Below is a small trained network, with its code and all its weights. Each question gives an input and a target symbol and asks what happens when units are switched off, that is, made to give their printed mean instead of their output.

import numpy as np


def w(rows, s, z=0):
    codes = np.array(rows[::2]) - 128.0
    scale = np.full(codes.shape[1], s)
    scale[-1] = z or s
    return codes * scale


def f(y):
    return y / 2 * (1 + np.tanh(0.7978845608 * (y + 0.044715 * y**3)))


def softmax(a):
    e = np.exp(a - a.max(-1, keepdims=True))
    return e / e.sum(-1, keepdims=True)


def log_softmax(a):
    a = a - a.max(-1, keepdims=True)
    return a - np.log(np.exp(a).sum(-1, keepdims=True))


def net(x, mask):
    ids = ['ΔΛΞΠΦΨαγεζηθμστω'.index(c) for c in x.split()]
    T = len(ids)
    res = E[ids] + P[:T]
    r = res
    for j in range(2):
        rows = slice(4 * j, 4 * j + 4)
        q, k, v = (r @ M[0][rows].T for M in (Q, K, V))
        z = softmax(np.where(np.tri(T) > 0, q @ k.T / 4**0.5, -1e9)) @ v
        o = O[0][rows]
        res = res + np.where(mask[j], z, o[:, -1]) @ o[:, :-1]
    y = f(res @ A[0][:, :-1].T + A[0][:, -1])
    res = res + np.where(mask[2:14], y, B[0][:, -1]) @ B[0][:, :-1]
    return log_softmax(res[-1] @ U[:, :-1].T + U[:, -1])


Q, K, V, O, A, B = {}, {}, {}, {}, {}, {}
E = w([
[144,165,192,110,76,106,180],'Δ',
[119,88,158,100,182,90,94],'Λ',
[115,178,142,68,144,109,58],'Ξ',
[60,96,91,95,201,167,149],'Π',
[117,179,72,17,166,140,96],'Φ',
[119,166,162,138,158,144,95],'Ψ',
[152,130,125,199,133,172,110],'α',
[93,98,128,191,134,75,104],'γ',
[111,190,107,73,175,47,104],'ε',
[120,48,152,149,178,77,117],'ζ',
[172,110,143,101,176,144,89],'η',
[88,147,101,167,103,134,78],'θ',
[4,95,64,171,159,131,151],'μ',
[155,62,140,133,186,169,116],'σ',
[183,206,77,138,217,120,176],'τ',
[136,171,153,180,179,93,43],'ω',
],0.016)
P = w([
[110,132,220,100,132,127,157],'0',
[105,131,195,116,149,127,145],'1',
[111,132,172,126,163,124,132],'2',
[119,126,144,132,177,111,118],'3',
[124,122,116,147,188,116,108],'4',
[128,123,95,156,200,108,93],'5',
[134,120,70,164,211,105,80],'6',
[141,116,47,179,220,102,66],'7',
[144,114,28,188,225,102,55],'8',
[156,115,2,204,226,107,37],'9',
],0.0072)
Q[0] = w([
[123,151,98,152,194,149,113],'H0',
[121,119,123,150,120,131,106],'H0',
[163,135,124,126,74,118,100],'H0',
[131,96,140,150,243,136,77],'H0',
[126,84,122,64,4,164,183],'H1',
[113,99,151,149,141,110,77],'H1',
[164,116,110,115,119,80,182],'H1',
[109,103,156,138,229,125,13],'H1',
],0.035)
K[0] = w([
[165,79,97,134,157,87,89],'H0',
[141,129,102,104,155,119,126],'H0',
[114,118,126,94,87,113,181],'H0',
[93,131,46,149,220,132,70],'H0',
[108,49,178,114,118,152,2],'H1',
[116,90,70,126,138,93,98],'H1',
[157,86,169,104,94,64,179],'H1',
[108,134,46,105,240,119,130],'H1',
],0.024)
V[0] = w([
[105,113,47,126,137,121,69],'H0',
[37,170,168,101,113,143,126],'H0',
[87,134,125,215,143,173,167],'H0',
[106,186,181,159,188,132,92],'H0',
[53,179,126,143,66,51,59],'H1',
[75,101,119,3,109,167,189],'H1',
[86,202,132,141,127,73,221],'H1',
[169,208,91,51,143,172,61],'H1',
],0.017)
O[0] = w([
[71,97,91,112,176,141,108,185],'H0',
[107,168,149,160,89,196,115,110],'H0',
[132,216,65,169,137,112,156,130],'H0',
[151,143,199,173,149,136,62,250],'H0',
[48,146,170,142,69,52,43,85],'H1',
[140,85,36,69,176,125,80,95],'H1',
[33,116,99,110,186,117,168,191],'H1',
[152,160,125,4,84,107,145,180],'H1',
],0.013,0.015)
A[0] = w([
[92,120,161,96,54,149,222,65],'N0',
[126,86,114,76,97,132,180,87],'N1',
[127,108,109,185,10,140,150,88],'N2',
[88,168,165,100,117,87,111,185],'N3',
[185,115,123,145,103,103,71,95],'N4',
[94,108,105,168,87,121,78,33],'N5',
[119,77,123,136,133,117,69,137],'N6',
[139,109,165,179,78,131,179,2],'N7',
[152,135,204,82,70,105,179,103],'N8',
[141,97,155,103,163,69,141,174],'N9',
[94,88,100,125,159,135,109,42],'N10',
[93,139,89,125,135,184,144,91],'N11',
],0.013,0.0047)
B[0] = w([
[120,192,33,93,103,153,149,146],'N0',
[145,100,101,171,80,61,139,183],'N1',
[121,206,116,138,6,103,131,147],'N2',
[128,60,134,123,162,148,167,214],'N3',
[130,103,118,82,69,118,132,195],'N4',
[132,156,125,68,102,95,202,198],'N5',
[97,134,76,178,94,144,122,239],'N6',
[172,78,90,121,191,59,132,162],'N7',
[113,195,115,110,163,163,64,198],'N8',
[125,144,120,172,102,150,170,255],'N9',
[154,143,192,69,142,117,71,226],'N10',
[139,93,134,165,99,126,77,188],'N11',
],0.018,0.015)
U = w([
[199,211,162,74,55,177,70,31],'Δ',
[175,148,203,52,132,51,104,128],'Λ',
[154,150,151,166,154,141,180,197],'Ξ',
[219,193,115,178,97,75,49,9],'Π',
[120,170,171,70,40,118,131,68],'Φ',
[60,62,128,92,157,128,141,123],'Ψ',
[147,101,198,206,11,189,82,253],'α',
[34,199,108,161,141,79,42,184],'γ',
[102,144,160,42,101,172,91,96],'ε',
[135,119,136,150,105,51,124,47],'ζ',
[235,61,156,108,121,133,132,123],'η',
[150,89,61,34,113,101,102,162],'θ',
[157,110,31,155,194,150,4,94],'μ',
[164,56,81,199,169,61,86,64],'σ',
[113,227,5,108,121,165,148,118],'τ',
[133,187,248,174,208,222,82,139],'ω',
],0.004,0.0047)

Each question gives the input, a string of symbols that net reads in full, and the target symbol t.
The units are the heads (4 rows each of Q, K, V and O) and the neurons (one row each of A and B). Each row of codes is followed by its name. A weight is (code - 128) times the scale printed after its matrix; where a second scale follows, it is the last column's (O, A, B and U).
mask holds one flag per unit, heads first, then neurons. A switched-off unit (its flag False) gives its mean, the last column of its rows in O or B, instead of its output. The means were averaged over made-up inputs and are rounded, as every weight is.
A unit's drop is (log p(t) with every unit on - log p(t) with that unit switched off) / (log p(t) with every unit on - log p(t) with every unit switched off).
The circuit of an input: a set's keep is (log p(t) with only the set's units on - log p(t) with every unit switched off) / (log p(t) with every unit on - log p(t) with every unit switched off). Starting from the 12 units with the biggest drops (on a tie, the unit counted first), units are removed one at a time, each time the one whose removal leaves the highest keep (on an exact tie, the one counted first), for as long as the keep stays at least 0.8.
circuit, biggest first: the units of the circuit, biggest drop first
most important unit: the unit with the biggest drop
k most important neurons: the k neurons with the biggest drops, biggest first
which heads matter: for each layer, one digit per head in row order, 1 if its drop is at least 0.15 and else 0, layers parted by /
input Π τ ω ε, target ω: circuit, biggest first => (H0 N1 N4)
input η Λ η ω μ ω ω, target γ: most important unit => N6
input Λ μ η, target γ: circuit, biggest first => (H1 N3)
input ω Φ α ω, target θ: which heads matter => 01
input μ σ Ψ Ψ τ ζ η, target τ: circuit, biggest first => (H1 N10)
input θ ε ω ω, target Ψ: circuit, biggest first => (N3 H1)
input Ξ τ Φ, target τ: 2 most important neurons => (N0 N10)
input η Φ Δ ζ σ α ω τ τ ζ, target Ξ: circuit, biggest first => (H0 H1 N9)
input ζ Λ η τ Ψ θ, target τ: 4 most important neurons => (N0 N10 N3 N7)
input Λ ζ Λ ω η τ α, target τ: circuit, biggest first => (H1 N0)
input θ η Λ μ Λ Λ γ, target γ: circuit, biggest first => (H1 N6)
input ω η σ Λ Λ μ Λ, target γ: circuit, biggest first => (H1 H0)
input α σ Ξ ζ α, target Π: circuit, biggest first => (H1 N7 N2)
input Λ ω η Λ Δ α Π η ζ, target μ: circuit, biggest first => (H1 N5)
input Λ Π Λ μ Λ η Λ α Ψ, target γ: circuit, biggest first => (H1 N6)
input τ Λ Φ Λ μ ζ Λ, target μ: circuit, biggest first => (H0 N11 N5)
input Λ Φ ω Φ ω σ Λ, target θ: 2 most important neurons => (N4 N3)
input ω Λ Λ Λ Λ ω σ, target η: circuit, biggest first => (H1 N7)
input η ζ Λ Λ ω τ, target ω: most important unit => H0
input τ η α τ, target Ξ: most important unit => H0
input τ Π τ τ ζ τ τ Φ ζ, target τ: 2 most important neurons => (N0 N9)
input μ α Λ Λ σ Π, target μ: 2 most important neurons => (N11 N5)
input τ Φ τ Λ ω Λ ζ τ γ, target τ: 2 most important neurons => (N10 N0)
input Ψ Ψ Λ τ Δ Ξ, target τ: 3 most important neurons => (N10 N0 N8)
input σ η ω, target Λ: 2 most important neurons => (N7 N3)
